Here is a tiny trained network, its code and every weight. The questions are about switching its units off for an input and a class, where a switched-off unit gives its printed mean instead of its output.

import numpy as np


def w(rows, s, z=0):
    codes = np.array(rows[::2]) - 128.0
    scale = np.full(codes.shape[1], s)
    scale[-1] = z or s
    return codes * scale


def norm(h):
    return h / np.sqrt((h * h).mean(-1, keepdims=True) + 1e-5)


def f(y):
    return np.maximum(y, 0)


def log_softmax(a):
    a = a - a.max(-1, keepdims=True)
    return a - np.log(np.exp(a).sum(-1, keepdims=True))


def net(x, mask):
    res = np.array(x, float).reshape(1, 6) / 4 @ E
    u = 0
    for l in range(4):
        y = f(norm(res) @ A[l][:, :-1].T + A[l][:, -1])
        res = res + np.where(mask[u : u + 5], y, B[l][:, -1]) @ B[l][:, :-1]
        u += 5
    return log_softmax(norm(res)[-1] @ U[:, :-1].T + U[:, -1])


A, B = {}, {}
E = w([
[114,236,104,98,224,29,164],'x0',
[73,151,104,157,74,184,90],'x1',
[127,54,102,21,193,153,132],'x2',
[208,114,115,102,143,12,39],'x3',
[188,66,151,114,92,45,147],'x4',
[216,148,22,157,127,123,100],'x5',
],0.011)
A[0] = w([
[165,57,98,4,217,89,119,82],'L0N0',
[159,33,176,74,163,180,97,1],'L0N1',
[168,47,227,84,120,55,221,45],'L0N2',
[74,83,231,105,89,121,118,61],'L0N3',
[116,106,170,78,169,149,135,96],'L0N4',
],0.023,0.008)
B[0] = w([
[116,83,114,21,158,94,154,247],'L0N0',
[72,60,87,128,125,137,57,199],'L0N1',
[146,95,146,251,130,80,207,242],'L0N2',
[134,143,219,135,94,114,110,224],'L0N3',
[83,133,120,151,150,139,102,179],'L0N4',
],0.026,0.015)
A[1] = w([
[234,143,95,126,118,5,66,30],'L1N0',
[221,73,95,135,41,195,101,47],'L1N1',
[179,136,143,111,92,143,124,70],'L1N2',
[182,129,170,60,105,126,101,19],'L1N3',
[171,149,137,105,110,156,123,2],'L1N4',
],0.028,0.0037)
B[1] = w([
[160,178,103,220,193,92,4,247],'L1N0',
[197,95,123,111,73,203,188,197],'L1N1',
[126,131,135,105,96,149,129,148],'L1N2',
[130,134,142,179,155,123,113,155],'L1N3',
[128,116,137,121,132,137,118,133],'L1N4',
],0.026,0.014)
A[2] = w([
[174,142,105,28,153,72,171,21],'L2N0',
[187,169,72,82,171,60,112,76],'L2N1',
[169,153,83,106,63,126,152,106],'L2N2',
[106,75,68,76,108,175,86,1],'L2N3',
[81,253,114,114,185,166,173,102],'L2N4',
],0.026,0.0043)
B[2] = w([
[162,117,130,74,95,153,252,214],'L2N0',
[215,169,51,89,160,103,92,255],'L2N1',
[159,144,136,162,129,186,173,172],'L2N2',
[93,108,79,188,62,207,79,210],'L2N3',
[71,146,112,194,206,173,177,203],'L2N4',
],0.021,0.0097)
A[3] = w([
[129,144,145,11,137,60,149,25],'L3N0',
[103,126,175,44,138,90,164,2],'L3N1',
[140,148,102,4,169,77,148,37],'L3N2',
[64,204,199,126,70,166,82,23],'L3N3',
[98,190,124,108,147,129,165,82],'L3N4',
],0.027,0.004)
B[3] = w([
[161,156,75,71,172,132,160,216],'L3N0',
[160,206,91,139,56,68,89,186],'L3N1',
[125,121,53,40,154,131,193,251],'L3N2',
[153,235,171,2,140,120,135,255],'L3N3',
[78,150,142,154,129,127,122,172],'L3N4',
],0.021,0.0087)
U = w([
[132,85,188,193,110,27,191,251],'0',
[75,190,248,66,97,147,112,13],'1',
[40,27,118,79,97,152,55,92],'2',
[139,91,44,45,193,97,192,200],'3',
[36,196,122,151,200,183,174,93],'4',
[169,133,133,137,68,241,165,99],'5',
[191,198,84,174,183,107,69,78],'6',
],0.017,0.0014)

Each question gives the input, the list of numbers given to net, and the class t.
The units are the neurons (one row each of A and B). Each row of codes is followed by its name. A weight is (code - 128) times the scale printed after its matrix; where a second scale follows, it is the last column's (A, B and U).
mask holds one flag per neuron, layer by layer. A switched-off neuron (its flag False) gives its mean, the last column of its row in B, instead of its output. The means were averaged over made-up inputs and are rounded, as every weight is.
A unit's drop is (log p(t) with every unit on - log p(t) with that unit switched off) / (log p(t) with every unit on - log p(t) with every unit switched off).
The circuit of an input: a set's keep is (log p(t) with only the set's units on - log p(t) with every unit switched off) / (log p(t) with every unit on - log p(t) with every unit switched off). Starting from the 12 units with the biggest drops (on a tie, the unit counted first), units are removed one at a time, each time the one whose removal leaves the highest keep (on an exact tie, the one counted first), for as long as the keep stays at least 0.8.
circuit, biggest first: the units of the circuit, biggest drop first
most important unit: the unit with the biggest drop
top k neurons: the k neurons with the biggest drops, biggest first
k most important neurons of layer l: the k neurons of layer l with the biggest drops, biggest first
drop when u is switched off: that unit's drop, to one decimal
input [3,-8,-8,-2,-4,-1], class 4: most important unit	L0N0
input [4,0,0,-8,2,6], class 4: top 3 neurons	[L0N0 L1N0 L0N2]
input [-6,3,-4,3,2,3], class 5: circuit, biggest first	[L1N1 L0N0]
input [-8,7,7,-8,7,-4], class 1: top 4 neurons	[L0N3 L3N3 L0N0 L2N1]
input [4,4,-6,4,-4,-5], class 4: 2 most important neurons of layer 0	[L0N0 L0N1]
input [7,4,2,2,-6,-3], class 4: top 3 neurons	[L2N4 L0N0 L1N0]
input [2,5,-4,-7,5,4], class 5: top 3 neurons	[L0N4 L0N2 L0N3]
input [3,2,2,-3,-1,2], class 4: top 3 neurons	[L0N0 L1N0 L0N1]
input [5,-2,-3,-8,2,-8], class 0: top 2 neurons	[L0N2 L2N3]
input [4,-2,-6,-3,-4,5], class 4: top 3 neurons	[L0N0 L2N4 L1N0]
input [7,2,-3,-1,2,-6], class 0: top 2 neurons	[L0N0 L2N3]
input [-6,-1,8,0,-2,3], class 2: top 2 neurons	[L0N1 L2N3]
input [-6,-3,2,-7,-1,-3], class 1: top 3 neurons	[L0N3 L3N3 L0N0]
input [-7,4,1,2,7,3], class 5: most important unit	L1N1
input [6,0,2,1,-5,7], class 3: top 2 neurons	[L0N3 L0N0]
input [4,-1,-5,-5,3,-1], class 4: top 3 neurons	[L0N0 L0N2 L0N1]
input [2,-6,7,-5,-2,-7], class 0: 2 most important neurons of layer 0	[L0N2 L0N4]
input [-8,-4,2,-4,2,5], class 5: top 2 neurons	[L1N1 L0N0]
input [-3,8,4,1,6,0], class 2: drop when L0N1 is switched off	0.3
input [-3,4,6,1,5,0], class 2: drop when L0N1 is switched off	1.0
input [-4,1,3,-6,5,7], class 5: drop when L1N1 is switched off	0.1
input [-1,-5,5,-7,2,-3], class 0: drop when L3N0 is switched off	0.0
input [-7,3,-3,-6,-6,-3], class 1: most important unit	L3N3
input [-4,-3,8,0,4,-1], class 2: 3 most important neurons of layer 0	[L0N1 L0N0 L0N4]
input [-4,1,-2,-5,-5,-1], class 1: top 2 neurons	[L0N1 L3N3]
